Here is a tiny trained network, its code and every weight. The questions are about switching its units off for an input and a target symbol, where a switched-off unit gives its printed mean instead of its output.

import numpy as np


def w(rows, s, z=0):
    codes = np.array(rows[::2]) - 128.0
    scale = np.full(codes.shape[1], s)
    scale[-1] = z or s
    return codes * scale


def f(y):
    return y / 2 * (1 + np.tanh(0.7978845608 * (y + 0.044715 * y**3)))


def softmax(a):
    e = np.exp(a - a.max(-1, keepdims=True))
    return e / e.sum(-1, keepdims=True)


def log_softmax(a):
    a = a - a.max(-1, keepdims=True)
    return a - np.log(np.exp(a).sum(-1, keepdims=True))


def net(x, mask):
    ids = ['ΓΔΣΦβεζηθμτ'.index(c) for c in x.split()]
    T = len(ids)
    res = E[ids] + P[:T]
    u = 0
    for l in range(2):
        q, k, v = (res @ M[l].T for M in (Q, K, V))
        z = softmax(np.where(np.tri(T) > 0, q @ k.T / 3**0.5, -1e9)) @ v
        res = res + np.where(mask[u], z, O[l][:, -1]) @ O[l][:, :-1]
        u += 1
        y = f(res @ A[l][:, :-1].T + A[l][:, -1])
        res = res + np.where(mask[u : u + 8], y, B[l][:, -1]) @ B[l][:, :-1]
        u += 8
    return log_softmax(res[-1] @ U[:, :-1].T + U[:, -1])


Q, K, V, O, A, B = {}, {}, {}, {}, {}, {}
E = w([
[99,181,106],'Γ',
[141,165,131],'Δ',
[146,57,121],'Σ',
[3,131,185],'Φ',
[175,155,165],'β',
[124,141,133],'ε',
[115,107,121],'ζ',
[117,128,132],'η',
[146,134,110],'θ',
[124,145,133],'μ',
[97,104,68],'τ',
],0.033)
P = w([
[141,126,166],'0',
[161,125,74],'1',
[93,102,144],'2',
[138,122,179],'3',
[142,159,65],'4',
[88,108,146],'5',
[131,119,174],'6',
[122,181,38],'7',
[87,110,144],'8',
[121,117,172],'9',
[99,227,6],'10',
[89,105,148],'11',
],0.019)
Q[0] = w([
[115,140,255],'L0H1',
[106,115,208],'L0H1',
[78,46,20],'L0H1',
],0.0064)
K[0] = w([
[132,94,130],'L0H1',
[203,182,253],'L0H1',
[92,21,45],'L0H1',
],0.0049)
V[0] = w([
[2,42,67],'L0H1',
[123,200,77],'L0H1',
[19,81,85],'L0H1',
],0.0054)
O[0] = w([
[153,222,171,252],'L0H1',
[147,75,94,145],'L0H1',
[103,3,63,221],'L0H1',
],0.0055,0.0028)
A[0] = w([
[66,72,155,104],'L0N1',
[216,202,175,148],'L0N2',
[154,107,234,62],'L0N3',
[102,106,184,2],'L0N4',
[206,48,137,29],'L0N5',
[198,131,141,78],'L0N6',
[83,63,107,64],'L0N7',
[252,117,65,169],'L0N8',
],0.014,0.0071)
B[0] = w([
[167,165,168,235],'L0N1',
[76,118,46,206],'L0N2',
[217,121,111,181],'L0N3',
[184,91,58,135],'L0N4',
[164,206,69,153],'L0N5',
[204,150,96,130],'L0N6',
[135,178,145,202],'L0N7',
[109,247,113,254],'L0N8',
],0.011,0.0051)
Q[1] = w([
[177,162,121],'L1H1',
[154,158,127],'L1H1',
[248,116,70],'L1H1',
],0.011)
K[1] = w([
[110,140,163],'L1H1',
[94,111,95],'L1H1',
[248,93,151],'L1H1',
],0.015)
V[1] = w([
[65,253,111],'L1H1',
[48,153,38],'L1H1',
[108,221,236],'L1H1',
],0.0043)
O[1] = w([
[181,134,5,254],'L1H1',
[135,61,71,200],'L1H1',
[124,201,142,160],'L1H1',
],0.012,0.0079)
A[1] = w([
[166,187,106,166],'L1N1',
[124,100,143,207],'L1N2',
[191,104,80,133],'L1N3',
[83,119,129,154],'L1N4',
[170,63,82,97],'L1N5',
[74,187,48,92],'L1N6',
[6,39,109,171],'L1N7',
[44,171,94,4],'L1N8',
],0.014,0.015)
B[1] = w([
[105,86,118,227],'L1N1',
[97,70,134,142],'L1N2',
[139,145,178,196],'L1N3',
[98,128,85,132],'L1N4',
[118,193,165,160],'L1N5',
[99,147,169,253],'L1N6',
[253,40,118,148],'L1N7',
[212,71,117,155],'L1N8',
],0.012,0.025)
U = w([
[144,98,173,148],'Γ',
[147,165,234,35],'Δ',
[145,142,47,191],'Σ',
[78,209,109,173],'Φ',
[196,216,158,1],'β',
[167,109,98,147],'ε',
[167,96,112,173],'ζ',
[123,83,194,167],'η',
[114,180,105,213],'θ',
[199,113,79,127],'μ',
[253,166,86,17],'τ',
],0.011,0.0073)

Each question gives the input, a string of symbols that net reads in full, and the target symbol t.
The units are the heads (3 rows each of Q, K, V and O) and the neurons (one row each of A and B). Each row of codes is followed by its name. A weight is (code - 128) times the scale printed after its matrix; where a second scale follows, it is the last column's (O, A, B and U).
mask holds one flag per unit, layer by layer, with each layer's heads first. A switched-off unit (its flag False) gives its mean, the last column of its rows in O or B, instead of its output. The means were averaged over made-up inputs and are rounded, as every weight is.
A unit's drop is (log p(t) with every unit on - log p(t) with that unit switched off) / (log p(t) with every unit on - log p(t) with every unit switched off).
The circuit of an input: a set's keep is (log p(t) with only the set's units on - log p(t) with every unit switched off) / (log p(t) with every unit on - log p(t) with every unit switched off). Starting from the 12 units with the biggest drops (on a tie, the unit counted first), units are removed one at a time, each time the one whose removal leaves the highest keep (on an exact tie, the one counted first), for as long as the keep stays at least 0.8.
units of the circuit, in order: the units of the circuit, biggest drop first
most important unit: the unit with the biggest drop
top k neurons: the k neurons with the biggest drops, biggest first
top k neurons in layer l: the k neurons of layer l with the biggest drops, biggest first
input ε η ε ζ μ η β ζ ζ β τ ε, target τ: top neuron => (L1N7)
input τ Σ μ Φ θ η Γ μ τ τ τ τ, target τ: units of the circuit, in order => (L1N7; L1N1)
input μ τ ζ, target τ: top 4 neurons in layer 1 => (L1N7; L1N6; L1N1; L1N5)
input ζ η ζ θ τ Φ β τ ε ε Φ η, target Φ: units of the circuit, in order => (L1H1; L1N7; L1N5)
input Δ θ θ β μ, target Φ: units of the circuit, in order => (L1N7; L1N6; L0N8)
input η Σ ζ β β μ, target β: top 3 neurons => (L0N8; L0N2; L1N5)
input η θ θ θ Δ, target Φ: units of the circuit, in order => (L1N6; L1N7)
input ζ ε μ θ μ η τ Γ Σ ζ τ θ, target τ: top 3 neurons => (L1N7; L0N3; L0N1)
input Γ ζ β η Γ η θ, target Φ: top 3 neurons => (L1N7; L1N8; L0N8)
input τ ζ μ β Φ Σ Σ, target τ: top 4 neurons => (L0N5; L1N6; L0N2; L0N3)
input η β Σ μ ζ, target Φ: top 4 neurons => (L0N8; L0N2; L1N8; L1N7)
input ε τ η ε θ Δ η θ τ ε τ η, target τ: units of the circuit, in order => (L1H1; L1N7; L1N5; L1N1)
input β θ η Φ μ Γ ε Σ, target Φ: units of the circuit, in order => (L1N6; L0N8)
input Γ ζ θ ζ η, target Φ: units of the circuit, in order => (L1N7; L1N8)
input θ Σ μ η β, target Φ: most important unit => L1N6
input θ Γ τ τ β τ τ β ε, target β: top 3 neurons in layer 0 => (L0N2; L0N8; L0N3)
input μ τ ε ε η ε η Φ ζ, target Φ: top 4 neurons in layer 0 => (L0N1; L0N7; L0N3; L0N2)
input ζ Γ ζ Γ β τ Γ τ ε, target τ: top 2 neurons => (L0N8; L1N7)
input Σ Γ ζ ε Δ ζ Γ τ, target Φ: top 4 neurons => (L1N6; L0N8; L1N7; L0N7)
input ζ η Φ ζ ε, target Φ: most important unit => L1N7
input μ β ζ β θ ζ μ β μ, target β: top 2 neurons => (L0N8; L1N5)
input η Δ β ε Σ θ β β ζ, target β: top 2 neurons => (L0N8; L1N5)
input ζ Σ ζ β β Γ Σ τ, target Φ: top 2 neurons => (L0N8; L1N6)
input Σ η θ Φ ζ μ Φ ζ ε Γ β Γ, target β: top 4 neurons => (L0N2; L0N8; L1N5; L1N3)
input Σ η η η β ζ ζ β ε, target β: top 4 neurons => (L0N2; L0N8; L1N5; L1N3)
